Below are the code and all the weights of a small trained network. Each question names an input and a class and asks about switching units off, where a switched-off unit gives its printed mean instead of its output.

import numpy as np


def w(rows, s, z=0):
    codes = np.array(rows[::2]) - 128.0
    scale = np.full(codes.shape[1], s)
    scale[-1] = z or s
    return codes * scale


def f(y):
    return y / 2 * (1 + np.tanh(0.7978845608 * (y + 0.044715 * y**3)))


def log_softmax(a):
    a = a - a.max(-1, keepdims=True)
    return a - np.log(np.exp(a).sum(-1, keepdims=True))


def net(x, mask):
    res = np.array(x, float).reshape(1, 7) / 4 @ E
    y = f(res @ A[0][:, :-1].T + A[0][:, -1])
    res = res + np.where(mask, y, B[0][:, -1]) @ B[0][:, :-1]
    return log_softmax(res[-1] @ U[:, :-1].T + U[:, -1])


A, B = {}, {}
E = w([
[79,70,235,68,97,113],'x0',
[199,125,167,127,179,73],'x1',
[91,253,215,78,100,60],'x2',
[116,123,84,110,47,140],'x3',
[175,115,175,174,7,196],'x4',
[61,60,119,132,68,2],'x5',
[249,58,161,41,100,154],'x6',
],0.0076)
A[0] = w([
[102,9,139,108,118,188,66],'N0',
[68,152,172,187,121,47,155],'N1',
[177,142,148,92,136,112,110],'N2',
[124,127,125,120,121,197,182],'N3',
[137,255,100,51,177,157,116],'N4',
[161,97,191,82,176,40,254],'N5',
[178,137,132,81,44,188,130],'N6',
[145,109,148,127,78,97,168],'N7',
[109,186,125,111,120,155,192],'N8',
[165,118,115,102,197,83,170],'N9',
[108,77,156,81,75,30,163],'N10',
[143,125,137,85,134,171,135],'N11',
[144,48,167,50,73,64,185],'N12',
[199,104,130,75,214,95,113],'N13',
[146,73,72,142,126,166,158],'N14',
[100,86,67,123,165,132,207],'N15',
[191,80,22,173,134,120,75],'N16',
[72,208,110,162,155,133,220],'N17',
[145,135,56,147,113,134,161],'N18',
[122,128,114,117,70,173,143],'N19',
[176,110,45,197,118,69,193],'N20',
[179,141,72,184,150,126,161],'N21',
[123,151,185,212,161,93,46],'N22',
[182,203,231,125,50,165,177],'N23',
[140,145,210,203,144,128,136],'N24',
[63,90,105,103,78,33,156],'N25',
],0.012,0.0031)
B[0] = w([
[42,28,69,119,119,204,213],'N0',
[94,190,84,202,94,75,223],'N1',
[155,83,130,128,143,116,165],'N2',
[128,73,113,111,127,151,181],'N3',
[119,136,64,6,187,218,250],'N4',
[137,66,115,167,219,56,248],'N5',
[195,63,131,167,60,138,220],'N6',
[132,133,171,158,127,157,170],'N7',
[138,137,94,108,110,166,180],'N8',
[119,61,113,128,140,63,202],'N9',
[79,192,203,157,195,176,240],'N10',
[154,121,87,120,121,136,164],'N11',
[117,153,226,152,190,201,247],'N12',
[164,42,80,132,161,51,219],'N13',
[87,87,165,80,80,138,205],'N14',
[72,87,142,85,111,118,193],'N15',
[133,139,217,35,88,94,223],'N16',
[128,194,36,96,103,97,237],'N17',
[131,129,162,78,94,112,178],'N18',
[108,87,112,155,77,146,177],'N19',
[125,177,206,107,93,72,205],'N20',
[172,144,184,69,141,106,203],'N21',
[174,202,110,153,152,98,169],'N22',
[237,90,142,180,71,151,255],'N23',
[179,183,93,167,161,136,174],'N24',
[26,161,149,199,79,117,234],'N25',
],0.024,0.01)
U = w([
[178,136,64,23,139,205,171],'0',
[70,45,121,78,66,188,217],'1',
[41,182,89,162,35,92,2],'2',
[127,125,228,18,37,52,124],'3',
[141,37,136,120,227,3,116],'4',
[250,72,167,169,17,206,16],'5',
[205,213,79,170,123,107,206],'6',
[68,137,250,200,185,165,149],'7',
],0.0054,0.0017)

Each question gives the input, the list of numbers given to net, and the class t.
The units are the neurons (one row each of A and B). Each row of codes is followed by its name. A weight is (code - 128) times the scale printed after its matrix; where a second scale follows, it is the last column's (A, B and U).
mask holds one flag per neuron, in row order. A switched-off neuron (its flag False) gives its mean, the last column of its row in B, instead of its output. The means were averaged over made-up inputs and are rounded, as every weight is.
A unit's drop is (log p(t) with every unit on - log p(t) with that unit switched off) / (log p(t) with every unit on - log p(t) with every unit switched off).
The circuit of an input: a set's keep is (log p(t) with only the set's units on - log p(t) with every unit switched off) / (log p(t) with every unit on - log p(t) with every unit switched off). Starting from the 12 units with the biggest drops (on a tie, the unit counted first), units are removed one at a time, each time the one whose removal leaves the highest keep (on an exact tie, the one counted first), for as long as the keep stays at least 0.8.
circuit, biggest first: the units of the circuit, biggest drop first
most important unit: the unit with the biggest drop
top k neurons: the k neurons with the biggest drops, biggest first
drop when u is switched off: that unit's drop, to one decimal
input [-2,7,0,1,2,3,3], class 4: most important unit -> N5
input [1,2,5,3,-8,-5,3], class 4: top 2 neurons -> (N5; N13)
input [-4,8,4,-4,-1,-5,-7], class 6: top 4 neurons -> (N22; N1; N24; N0)
input [-2,1,0,-7,0,-4,1], class 4: top 2 neurons -> (N13; N9)
input [-8,-8,0,0,-8,-3,-6], class 0: top 2 neurons -> (N4; N17)
input [8,-8,6,6,0,0,3], class 7: top 2 neurons -> (N10; N12)
input [-4,2,-3,-8,7,-2,0], class 3: top 3 neurons -> (N16; N21; N20)
input [-7,-6,1,4,-3,2,-8], class 2: top 2 neurons -> (N17; N1)
input [1,-8,1,-1,-3,7,-2], class 2: top 2 neurons -> (N1; N25)
input [7,4,-2,1,6,3,5], class 7: top 2 neurons -> (N12; N10)
input [-7,1,1,4,-7,-7,3], class 0: drop when N4 is switched off -> 6.5
input [0,-2,6,-1,-8,7,6], class 7: drop when N10 is switched off -> 0.1
input [-3,-1,-2,8,-6,-8,-3], class 0: drop when N4 is switched off -> 2.5
input [1,-2,-5,5,3,8,8], class 7: circuit, biggest first -> (N12)
